Here are made-up things, facts about them, and rows of numbers that follow some of those facts. Name the thing behind each unnamed row.

Named rows:
rezo: [  4  13  -6 -12 -14 -18  -5 -11  23   0  23   5  20   4   2  18  -1   9
  21  26  33  31   6  11   2 -19  -8  -5 -13  -2  17  -6 -29]
klegrim: [ 11   5  -2 -13 -11  -5  -9  -3  32  -9  25   7  18   0  -6  18  11   1
   4  29  44  40  -1  11  12 -22 -12  -5  -7   0   7   0 -21]
skagrem: [ 10   9  12  -8 -20  -3  -7  -5  12   2  21   3   6  10  -7   1  20   3
   0   4  35  35 -10   4   4 -10 -24 -24  -5   5   0 -26 -30]
plosker: [  0   5  19   4 -19  -8  14   8   5  28  22   4  -5 -18 -10  -7  12   7
  19  13  14  16  -6  -6  -9   1 -24 -29  -4  12   0 -47 -34]
gedrim: [ -2   4  -2 -11  -4 -16  -2   5  23   6  27  10  18  -1   1  25   7   2
   7  19  28  37   2  -1  -2 -20  -7  -3  -9  -3   6 -18 -17]
tobrin: [  6   9   4  -8 -31   4  -8  -1  11   1  20   8   1 -14 -10  -3  16   0
  -5  25  29  27   2  13  -4   0 -22 -17   5   9  -2 -23 -17]
griseplil: [  7   3 -10 -11 -27 -10 -14  -4  22   3  21   2   2  -7   2  15   2   7
   1  30  26  18  -2   7  -1 -14 -20   0 -12   5   0  -6 -16]
boste: [  7   1  -8 -12 -24 -11 -13  -1  22   4  24   4   6  -3  -1  15   2   8
   1  32  30  21  -4   6   1 -17 -19  -3  -8   5   3  -8 -19]
dretre: [ 10  10  15  -3 -19  -5   2  -8   3   3  18  -1   6   2   2   1  18   4
  10  14  29  37  -5  10   2  -9 -18 -26 -10   6   6 -25 -29]
druli: [  6  24   4   1 -29  -4 -12   7  -1  -7  12   1  17  23 -13  -1  15  -3
  -1  13  17  33   6  25 -11  -8 -19 -17  14   5   5 -32 -25]
zolu: [  1   0  -3  -7 -12 -18  -2   3  15   4  28   3  17   3  -9  16   2   6
   5  23  24  29   8  -1   4 -23 -11  -5  -4  -5   8 -12 -25]
drafin: [ -8  14   6 -11  -4 -20   4   1  27  13  15   5  20  -7   0  23  11   7
  10  27  35  28  -2  12   5 -27  -8  -6 -11   3  10 -16 -31]
flatrer: [ -1   3  -5 -13 -14  -8 -12   2  30   1  26   3   6 -10   3  22   8   2
   2  30  33  26  -7   3   0 -19 -12  -2 -12   4  -4  -9 -10]
dasimum: [  4  13  -4 -12  -5 -20 -10   2  32  -1  24   4  18  18  -3  28   4   4
   4  12  36  27  -8   1   4 -30 -15  -1  -6   0   7 -10 -24]
bobro: [  2  13   2  -2 -30  -4  -8  -6  -3   5  19   3   7 -10  -4  -2   6   3
   5  20  22  32   8  12 -12   3 -18 -13  -5   3   4 -24 -25]
tredror: [  0  16   2 -12 -22 -11 -10   6  13   9  20   4   5   9  -9   6   8   4
   0   4  21  16 -10   2 -12  -9 -26 -12   9   8  -2 -34 -26]
vusem: [ -8   7   0 -17 -12 -30   4   2  22  17   8   8  23  -5   6  24  15   8
  -1  34  30  24   4  18   9 -29 -14  -4  -5   3  14 -20 -38]
zigral: [  4  10  17   4 -24   6   1   0   9  20  19   2  -7 -28 -15 -10  13   4
   5   9  32  23 -10  -6  -4   7 -29 -22 -10  13 -10 -33 -30]
flovus: [  1  16   2  -5 -32  -6  -9  -7  -2   8  14  -1   6  -9   1   0   3   7
   4  24  19  23   5  18  -8  -2 -17 -13  -3   5   5 -23 -27]
stolor: [  9  12   4  -8 -29  -2 -15 -13  10   0  14  -3  -5   3   5   0  16   7
   4  14  32  30 -14  12  -5  -4 -22 -17 -20  10  -7 -20 -22]

There are 4 kinds of fact about the things: Ω, ε, δ, χ.
Ω: refers to; ε: uses; δ: belongs to class; χ: is of sort
bakepi Ω [nostustil]
bobro Ω [plukim,nukli]
buge Ω [kegrel]
damem Ω [fune,drafin,nukli]
degre Ω [stiplen,flovus,brekludok]
dretre Ω [fune]
driror Ω [drafin,vusem]
droskefek Ω [rabrabra,vusem]
druli Ω [vezas]
fetu Ω [vusem]
fitaplar Ω [truvek]
flabor Ω [gede,fune,zaskil]
flovus Ω [nodral,nukli,damem]
flubrul Ω [fune,vusem]
flutike Ω [degre,drafin,kabilu]
fune Ω [vusem]
gafen Ω [nodral]
gedrim Ω [siduk,vusem]
gokono Ω [plukim,trivil,ziflobul,vusem]
grubus Ω [bogaflun]
kabilu Ω [bogaflun,skebubrom,stiplen]
kegrel Ω [truvek]
kibratram Ω [plukim,vusem]
klevom Ω [treflir,siduk]
klimom Ω [staras]
klirum Ω [nuzegis]
klodri Ω [gede,mubim]
klunil Ω [velasos,stegroluk,stiplen]
lizar Ω [degre,ziflobul]
mogun Ω [rodre]
mubim Ω [bogaflun,nodral,vusem]
nepluva Ω [vusem]
nidul Ω [pefla,nepluva,klevom]
nobem Ω [nukli]
nostustil Ω [nodral,drafin,zaskil]
nukli Ω [stegroluk,vusem]
pefla Ω [nepluva]
pekler Ω [vusem]
pigrar Ω [stegroluk]
pipliske Ω [bakepi]
plabil Ω [vusem]
pladun Ω [ripluklom]
plodotren Ω [staras,vasedrek,dretre,stiplen]
plosker Ω [bogaflun]
plukim Ω [flovus,vusem]
plupel Ω [treflir,kibratram]
pofe Ω [kibratram]
pudrabrik Ω [stiplen]
razuk Ω [fitaplar,zaskil]
retin Ω [zaskil,nukli]
rezo Ω [stiplen]
rezum Ω [lizar]
rifos Ω [truvek]
rina Ω [drafin]
ripil Ω [drafin]
ripluklom Ω [vove]
rodre Ω [driror,vusem]
siful Ω [treflir,kabilu]
skelaskin Ω [ziflobul,rezo]
sosom Ω [zaskil]
sozo Ω [grubus,klodri]
stagas Ω [flabor,vusem]
staras Ω [stiplen,nuzegis]
stebren Ω [vusem]
stegroluk Ω [vusem]
stemu Ω [nobem,ripil]
stiplen Ω [damem,vusem]
stosis Ω [bogaflun,zaskil,stegroluk,nuzegis]
treflir Ω [stegroluk,vusem]
trivil Ω [flubrul]
trodazik Ω [fetu,plosker,nuzegis]
trubru Ω [mubim,zaskil,vusem]
truvek Ω [velasos]
vasedrek Ω [mogun,kabilu,pladun]
vezas Ω [velasos,stegroluk]
zolu Ω [stemu,stegroluk]
bekapin ε: rili
bogaflun ε: stolor,griseplil,breplis
bralis ε: tubek
briti ε: flovus
damem ε: brekludok,riba,pofe
dasimum ε: febru,sisi,lizar
drevil ε: liplis
driror ε: gitrol
drogralel ε: plabil
droskefek ε: gitrol,lizar,rebren,trodazik,labul
druli ε: zetror,tegra
drustek ε: degre
druvafe ε: stemu,stegroluk,noflim,nuzegis
fitaplar ε: tegra,sisi,lopon,droskas
flesir ε: plovos,gitrol
flodok ε: klegrim,brafibun,skebubrom,muplis
fluklar ε: rustan,dufos
fune ε: flatrer,sketri,stemu,flitraklol
gedrim ε: rabrabra,noflim
gruru ε: dipli,bakepi
kiflo ε: tobrin,tisko,plupel
kipin ε: lizar,kliskorir
klasko ε: rabrabra
kleplum ε: gosti,dumum
klevom ε: sketri,razuk,grubro,riba
klibi ε: pladun,droskas
klodri ε: rigim,dogrekam
laklor ε: liplis
livar ε: gokono
lodogun ε: stezabrem,skebubrom,plupel
losko ε: togok
mastur ε: rustan,febru,sketri
nepluva ε: nidro
nolos ε: faklir,klimupem
nukli ε: plodotren,pefla,klimupem
pekler ε: flezor,draflin,pofe
pezoska ε: drokom,plitra
pletro ε: pugro,retin
plofir ε: sketri,riba,labul,triluk
plosker ε: skelaskin,stemu,griseplil
plostus ε: boste,gitrol
plotal ε: kolan,zetror,viskam,brafibun
ramaka ε: gosti,lizar,zaskil,flovus
redu ε: plovos,febru,pasti,breplis
rezum ε: flatras,flezor,fleram,griseplil
ripil ε: stozur,naku,betriskom,pladun,klunil
ripluklom ε: klimom,liplis
rodre ε: draflin
rogosin ε: plodotren,nidro,lalik
siduk ε: vezas,viskam,muplis,fovi,plitra
siful ε: drore,faklir
skadrumar ε: rustan,giso,trubru
skagrem ε: mubim,dipli
skatuk ε: trefluvos,bakepi,bobro
skodradri ε: flatrer,noflim
skuflum ε: trefluvos
sosom ε: rigim
sozo ε: flezor,razuk
stagas ε: fetu,flitraklol
stubrir ε: riko,retin
stubror ε: stolor,trodazik,rezo,pladun
studibris ε: dipli,rifos
tadre ε: suplek
tesa ε: stemu
testaze ε: zitis,tisko
totrutri ε: droskas
tredror ε: plovos,nodral,giso,griseplil,kliskorir
treflir ε: febru,boste,flezor,stegroluk
tritrotrik ε: nodral,naku,kliskorir
trosteplan ε: lizar
truvek ε: togok,stezabrem,stegroluk
velasos ε: pugro,skore,muplis,tobrin,plitra
vove ε: stolor
vudrem ε: labul
zama ε: degre
ziflobul ε: lukudris,flitraklol,tisko
zolu ε: gradrufla,draflin
[bakepi,bogaflun,boste,buge,driror,drizu,drogralel,droskas,faklir,fetu,fleram,flovus,fluklar,griseplil,grubrin,grubro,gruru,kibratram,kolan,labul,losko,mobi,naku,nolos,pigrar,plofir,plostus,pugro,rabrabra,riba,rigim,rodre,siduk,skadrumar,skelaskin,skuflum,triluk,tritrotrik,trosteplan,tubek,vusem,zolu] δ a
[bekapin,brafibun,bralis,dasimum,dipli,druvafe,flatrer,flirom,flutike,gedrim,giso,gitrol,grugro,kipin,klimupem,klirum,klunil,liplis,lodogun,nakli,nidul,nokli,nuzegis,pasti,pefla,pekler,pezoska,plodotren,plovos,plupel,ramaka,razuk,redu,skagrem,skarevam,skebubrom,sketri,stebren,stolor,studek,studibris,tadre,tesa,testaze,trivil,truvek,vasedrek,ziflobul] δ b
[betriskom,drore,droskefek,flozek,fune,gokono,kleplum,kliskorir,lalik,liges,luplem,mastur,nodral,plosker,plukim,pudrabrik,rezo,rili,rustan,skigrugrak,sozo,stagas,staras,stiplen,stubrir,tegra,vezas,viskam] δ d
[bobro,brekludok,breplis,briti,drokom,drovul,druli,flabor,flatras,flezor,flitraklol,flubrul,gede,gosti,gradrufla,kabilu,klasko,klevom,lopon,lukudris,nobem,nostustil,nukli,pladun,pofe,retin,rifos,riko,rina,ripluklom,rogosin,skodradri,skore,sosom,stezabrem,stozur,stubror,suplek,tisko,tive,tobrin,treflir,trodazik,trubru,velasos,vudrem] δ e
[damem,degre,dogrekam,drevil,gafen,kiflo,kistes,klibi,klinim,klodri,lizar,mogun,mubim,nepluva,pabrin,plabil,pletro,rebren,ripil,siful,sisi,skatuk,skedrus,togok,tredror,zama,zetror,zitis] δ f
[drafin,draflin,dretre,drustek,dufos,dumum,febru,fitaplar,flesir,flodok,fovi,grubus,gruro,kegrel,klegrim,klimom,laklor,livar,mado,muplis,nidro,noflim,pipliske,pliskor,plitra,plotal,rezum,stegroluk,stemu,stosis,totrutri,trefluvos,vove,zaskil,zigral,zogan] δ c
[bakepi,bogaflun,bralis,dipli,dretre,driror,dumum,fetu,flesir,flezor,gafen,gitrol,grubrin,grubro,kliskorir,liplis,pofe,riba,riko,ripil,skagrem,skelaskin,stagas,stegroluk,stolor,studibris,tesa,testaze,trefluvos,trivil] χ i
[bekapin,betriskom,boste,breplis,briti,degre,dogrekam,drafin,draflin,droskas,droskefek,drovul,druvafe,faklir,flatras,flatrer,fleram,flitraklol,flozek,gedrim,gokono,gosti,griseplil,kabilu,kibratram,kistes,klasko,kleplum,klibi,liges,lizar,lukudris,mogun,mubim,naku,nodral,nolos,nukli,pabrin,pasti,pigrar,plabil,plitra,plodotren,plukim,retin,rina,skedrus,skodradri,sosom,sozo,stiplen,stozur,stubror,tisko,tive,treflir,tritrotrik,trosteplan,truvek,tubek,vasedrek,velasos,vusem,zaskil,ziflobul,zolu] χ g
[bobro,buge,damem,drevil,drizu,drustek,flodok,flovus,flubrul,fluklar,gede,gruro,gruru,kegrel,kiflo,kipin,klimupem,klunil,laklor,lopon,luplem,mado,mastur,muplis,nakli,nepluva,nidul,nobem,noflim,nostustil,pekler,pipliske,plostus,plovos,rigim,siduk,siful,sisi,skadrumar,skarevam,stosis,studek,tobrin,totrutri,tredror,vudrem,zogan] χ h
[brafibun,druli,dufos,fitaplar,flutike,grugro,nokli,plupel,rabrabra,redu,rifos,skatuk,stezabrem,stubrir,tadre,triluk,trodazik,trubru,zetror] χ l
[brekludok,drokom,drore,flabor,giso,klevom,klinim,livar,nidro,plosker,pudrabrik,ripluklom,rustan,sketri,stemu,zigral] χ m
[dasimum,drogralel,febru,gradrufla,klegrim,klimom,klirum,klodri,kolan,labul,losko,nuzegis,pefla,pliskor,plofir,pugro,rebren,rezo,skuflum,stebren,suplek,tegra,togok,zama] χ j
[flirom,fovi,fune,grubus,lalik,lodogun,mobi,pezoska,pladun,pletro,plotal,ramaka,razuk,rezum,rili,rodre,rogosin,skebubrom,skigrugrak,skore,staras,vezas,viskam,vove,zitis] χ k

Rows to name:
No name comes twice in this set of rows, the named rows included.
[  7  14   5  -3 -25   9  -7  -1  15   1  20   4   4 -18 -11  -2  17   0
   0  24  33  34  -3  14  -2   3 -20 -17  -1  11  -6 -19 -20]	muplis
[  4  29   4  -2 -22   4 -14   0  -1 -12  16  -2  17  19  -3   5  10  -3
   3  14  21  34   4  25 -15  -5  -8 -18   7   7   4 -32 -15]	flutike
[ -2   2  -2  -6 -15 -12  -9 -10  16  -2  25   3  14 -11  -7  11   7   4
  11  33  29  35  13   8  -1 -15 -11  -5 -13  -5   8  -7 -21]	retin
[ -5   9 -10 -16 -21 -17 -16 -14  20   1  23   0   9  -9  10  14  -4  11
  14  28  32  18   5   6  -7 -12 -10  -4 -13  -1   8  -7 -21]	lizar
[ 10  30  -1  -3 -31   6 -15   6   7  -6   9   3   6  18   0   7  16  -1
  -2  14  19  32  -8  29  -9  -4 -20 -12   5  13  -3 -27 -15]	dufos
[  5  25   1   1 -33  -2 -18   4   1  -9  13  -4   9  18 -14  -5  20   2
   0  19  15  32   5  29 -13  -5 -18 -14   6   5   0 -26 -20]	rifos
[  4  22  -3  -5 -27   4 -14   2  -2 -11  15   5  12   9   6   8  20  -2
  -2  22  19  45   5  29 -17  -1  -8 -15   5   7   1 -29 -11]	plupel
[ -5   8   2 -11  -8 -22   2   0  21   9  21  11  24  -1 -10  19   9   3
   5  24  31  32  10   4   5 -26 -14  -6  -2  -5  15 -18 -37]	nukli
[  8   8  16  -1 -34   3   2  -7   8  19  23   9  -9 -32 -16 -15  10   6
   9  15  30  22  -2  -2  -5  17 -35 -26  -7  13  -8 -30 -33]	drore
[ -2  15   5  -1 -13 -10  -1  11   6  14  18   4   9   2  -2  13  11   1
   5   9  17  30  -5   4 -13 -13 -14 -14   0   5   2 -36 -20]	pekler
[ -2  14   6  -7 -23 -10  -4  -2   5   3  24   5  13   0 -11   1   4   3
   4  13  25  27   6   5  -9  -5 -17 -21   6   2   5 -33 -29]	siful

Now the same things, written a new way:
Some things and their rows:
vusem: [-4  1  3  1  5 -2 21  4  3  0 12  0  4 -5]
mogun: [-4 -3 -1  8  0 -6 16  0  1  3 -8  2 -3 -6]
flovus: [ -4  -2   9  -1   2   1   5   1  -3   3   6   2 -10   6]
flabor: [  2   4  -5   1  -1  -5 -12   2   1   1  12   1   1  -4]
lalik: [ 1  8  9  0 -2 -6  6 -3 -1  2  8 -1  0  0]
rifos: [ -9  15 -14   2 -15  -4 -24   1   4 -11  12   8  11   8]
viskam: [ 3 11 -6 -6 -1 -1  2  0  1  7 -3 -9 -4  7]
kleplum: [ -1  -1   7   2  -1   0  12   4   1   2  -3   1   7 -11]
nokli: [ -1   7 -14   0   0  -7 -28   0   2  -7  12   0   4  -3]
nostustil: [ 3 -1  7  9  1 -1 14 -1 -2  6  1  5  0  2]
dumum: [  3   2   7  -9   2   0 -27   0  -3 -12  -1   2   5  13]
flutike: [  0   3 -16  -8  -3  -6 -28  -7   0  -8   9   0  13  -3]
pekler: [  7 -10  -1   0  -4   7   2  -7  -3   3 -10   5   2  -4]
plofir: [ 5 -6 10  3 -1 11  6  2  0 -1  3 -4  8 -9]
drevil: [ 5  0  7  8  0  0 13 -6  0 -2 -7  0 18  2]
treflir: [  1  -9   0  -1   1   6   3   5   3   6   0   4  -5 -13]
plosker: [  3   0   0   2  -1   3 -26   6   2   2   0   2  -3 -15]
sisi: [ -7  -4   9   8   1   0   2  -3  -1   7 -10   3 -21   4]
zogan: [ 5 -1  6 -6  0  1 13 -1  0 -6 -1  0  7  5]
skagrem: [ 10   2  -1  15   3  -1 -20  -1  -3 -10  -3   7  13   5]

Rows to name:
No name comes twice in this set of rows, the named rows included.
[  5   2  -4   4   2  -3 -25 -10  -5  -2 -12   7  11   8]	gafen
[ -2   2   9   0   5  -3 -20   6   4   0  15  -2 -14  -3]	brekludok
[ -2  -4   4   6  -6   1   9  -7  -3   5  -9   7 -20   6]	klunil
[  0   6  -9 -10  -6  -5 -12  -3  -2   0   2  -1  12  -3]	pudrabrik
[ 3  2  9  9  6 -1  9  1  1  2  6  2 -1  6]	gede
[  5   9 -18  -3   0  -4 -30   3   3  -8   2  -5  25  -6]	stubrir
[ -1   8  -1 -12  -2  -7  -6  -3   1 -10  15  -4   8   3]	nidro
[ 11   3 -12  10   5   3 -24   2  -1  -3 -12   4   5   6]	testaze
[ -9   1  -9 -10   2  -1  13   1   2   8  -1  -5  -6   5]	tisko
[ -1   4  -8   5   4   0   9   3   0  13 -10   0 -17  14]	tobrin
[ -7  -2  -2  -4  -2  -2 -22  -4   1  -4  11  -4 -19  -1]	giso
[ -2  -1  -2 -11   2   5 -35  -4  -5  -6  -4   0  11  12]	skelaskin
[ -3   3 -12 -19   3  -1  21   2   4   4  -6  -7  -2   8]	plitra

